Below are the code and all the weights of a small trained network. Each question names an input and a target symbol and asks about switching units off, where a switched-off unit gives its printed mean instead of its output.

import numpy as np


def w(rows, s, z=0):
    codes = np.array(rows[::2]) - 128.0
    scale = np.full(codes.shape[1], s)
    scale[-1] = z or s
    return codes * scale


def f(y):
    return y / 2 * (1 + np.tanh(0.7978845608 * (y + 0.044715 * y**3)))


def softmax(a):
    e = np.exp(a - a.max(-1, keepdims=True))
    return e / e.sum(-1, keepdims=True)


def log_softmax(a):
    a = a - a.max(-1, keepdims=True)
    return a - np.log(np.exp(a).sum(-1, keepdims=True))


def net(x, mask):
    ids = ['γδεζθλμξπσ'.index(c) for c in x.split()]
    T = len(ids)
    res = E[ids] + P[:T]
    q, k, v = (res @ M[0].T for M in (Q, K, V))
    z = softmax(np.where(np.tri(T) > 0, q @ k.T / 4**0.5, -1e9)) @ v
    res = res + np.where(mask[0], z, O[0][:, -1]) @ O[0][:, :-1]
    y = f(res @ A[0][:, :-1].T + A[0][:, -1])
    res = res + np.where(mask[1:17], y, B[0][:, -1]) @ B[0][:, :-1]
    return log_softmax(res[-1] @ U[:, :-1].T + U[:, -1])


Q, K, V, O, A, B = {}, {}, {}, {}, {}, {}
E = w([
[105,186,96,108],'γ',
[150,168,169,77],'δ',
[151,119,124,153],'ε',
[112,151,116,161],'ζ',
[90,137,150,113],'θ',
[129,152,61,91],'λ',
[72,95,150,179],'μ',
[114,102,121,78],'ξ',
[184,77,197,116],'π',
[101,8,49,147],'σ',
],0.017)
P = w([
[2,125,179,161],'0',
[140,85,36,137],'1',
[88,147,196,33],'2',
[164,88,75,148],'3',
[89,116,207,36],'4',
[175,75,109,144],'5',
[48,78,235,61],'6',
[166,45,126,148],'7',
[33,130,228,77],'8',
[167,97,93,146],'9',
],0.0089)
Q[0] = w([
[128,161,118,159],'h0',
[144,158,148,187],'h0',
[5,170,245,67],'h0',
[109,79,114,123],'h0',
],0.012)
K[0] = w([
[155,176,155,145],'h0',
[32,181,85,152],'h0',
[94,2,183,90],'h0',
[196,105,134,68],'h0',
],0.0093)
V[0] = w([
[7,237,146,119],'h0',
[87,55,161,132],'h0',
[72,88,65,147],'h0',
[141,152,158,208],'h0',
],0.011)
O[0] = w([
[13,207,139,171,104],'h0',
[119,14,251,86,255],'h0',
[113,30,2,136,178],'h0',
[175,182,243,234,38],'h0',
],0.0066,0.0055)
A[0] = w([
[114,110,129,202,127],'n0',
[73,118,168,136,89],'n1',
[150,70,97,136,89],'n2',
[155,149,137,68,120],'n3',
[136,111,66,107,163],'n4',
[92,251,80,157,59],'n5',
[85,202,174,142,74],'n6',
[177,139,160,126,253],'n7',
[112,126,191,62,227],'n8',
[97,83,150,123,168],'n9',
[127,137,141,69,93],'n10',
[87,82,118,220,171],'n11',
[106,154,99,113,165],'n12',
[89,80,103,117,85],'n13',
[185,113,90,170,192],'n14',
[74,77,139,138,176],'n15',
],0.014,0.0056)
B[0] = w([
[185,140,142,99,135],'n0',
[190,130,90,171,164],'n1',
[182,125,59,179,178],'n2',
[152,130,166,114,156],'n3',
[94,139,146,193,185],'n4',
[113,1,228,172,137],'n5',
[167,110,67,222,136],'n6',
[88,17,148,88,157],'n7',
[83,173,149,153,250],'n8',
[134,173,74,86,220],'n9',
[171,150,144,143,165],'n10',
[191,198,180,61,164],'n11',
[58,89,142,117,141],'n12',
[134,135,63,120,196],'n13',
[127,221,160,238,149],'n14',
[156,166,120,88,224],'n15',
],0.0078,0.015)
U = w([
[183,42,174,154,179],'γ',
[87,146,126,199,95],'δ',
[220,193,153,83,19],'ε',
[205,160,189,191,99],'ζ',
[119,233,184,180,203],'θ',
[1,115,156,125,97],'λ',
[184,242,121,127,2],'μ',
[39,201,116,25,176],'ξ',
[121,127,246,52,162],'π',
[140,63,69,58,154],'σ',
],0.0081,0.0041)

Each question gives the input, a string of symbols that net reads in full, and the target symbol t.
The units are the heads (4 rows each of Q, K, V and O) and the neurons (one row each of A and B). Each row of codes is followed by its name. A weight is (code - 128) times the scale printed after its matrix; where a second scale follows, it is the last column's (O, A, B and U).
mask holds one flag per unit, heads first, then neurons. A switched-off unit (its flag False) gives its mean, the last column of its rows in O or B, instead of its output. The means were averaged over made-up inputs and are rounded, as every weight is.
A unit's drop is (log p(t) with every unit on - log p(t) with that unit switched off) / (log p(t) with every unit on - log p(t) with every unit switched off).
The circuit of an input: a set's keep is (log p(t) with only the set's units on - log p(t) with every unit switched off) / (log p(t) with every unit on - log p(t) with every unit switched off). Starting from the 12 units with the biggest drops (on a tie, the unit counted first), units are removed one at a time, each time the one whose removal leaves the highest keep (on an exact tie, the one counted first), for as long as the keep stays at least 0.8.
circuit, biggest first: the units of the circuit, biggest drop first
unit that matters most: the unit with the biggest drop
top k neurons: the k neurons with the biggest drops, biggest first
drop when u is switched off: that unit's drop, to one decimal
input ζ ξ θ σ π ζ ξ δ, target π: circuit, biggest first : (n13 n7 n2)
input λ ξ θ θ π ζ μ π μ, target π: circuit, biggest first : (h0)
input γ ζ ε ζ θ, target θ: circuit, biggest first : (h0 n6)
input ζ θ μ ζ π θ ξ ξ ξ σ, target μ: circuit, biggest first : (n11 n14 h0)
input λ λ λ ζ ζ ξ ξ ζ μ, target ξ: circuit, biggest first : (h0 n9 n15)
input ξ ξ π λ ζ μ δ θ θ, target θ: circuit, biggest first : (h0 n8)
input θ θ δ, target θ: circuit, biggest first : (h0 n6)
input θ ζ λ, target λ: circuit, biggest first : (h0 n5 n12 n11)
input π π μ, target π: circuit, biggest first : (h0 n2)
input ξ ε π π, target γ: circuit, biggest first : (n7 h0 n15)
input π ξ ζ π ζ, target π: circuit, biggest first : (h0 n2 n7)
input ζ π λ μ, target ε: top 2 neurons : (n11 n8)
input θ θ μ σ σ δ π, target σ: top 2 neurons : (n9 n2)
input μ θ σ λ π ξ ξ ξ μ, target ξ: unit that matters most : n9
input γ δ ξ ξ δ σ ξ, target σ: drop when h0 is switched off : 1.5
input ζ μ θ θ ξ ξ θ ζ θ γ, target λ: drop when n1 is switched off : 0.1
input δ θ λ ζ γ, target λ: drop when n12 is switched off : 0.2
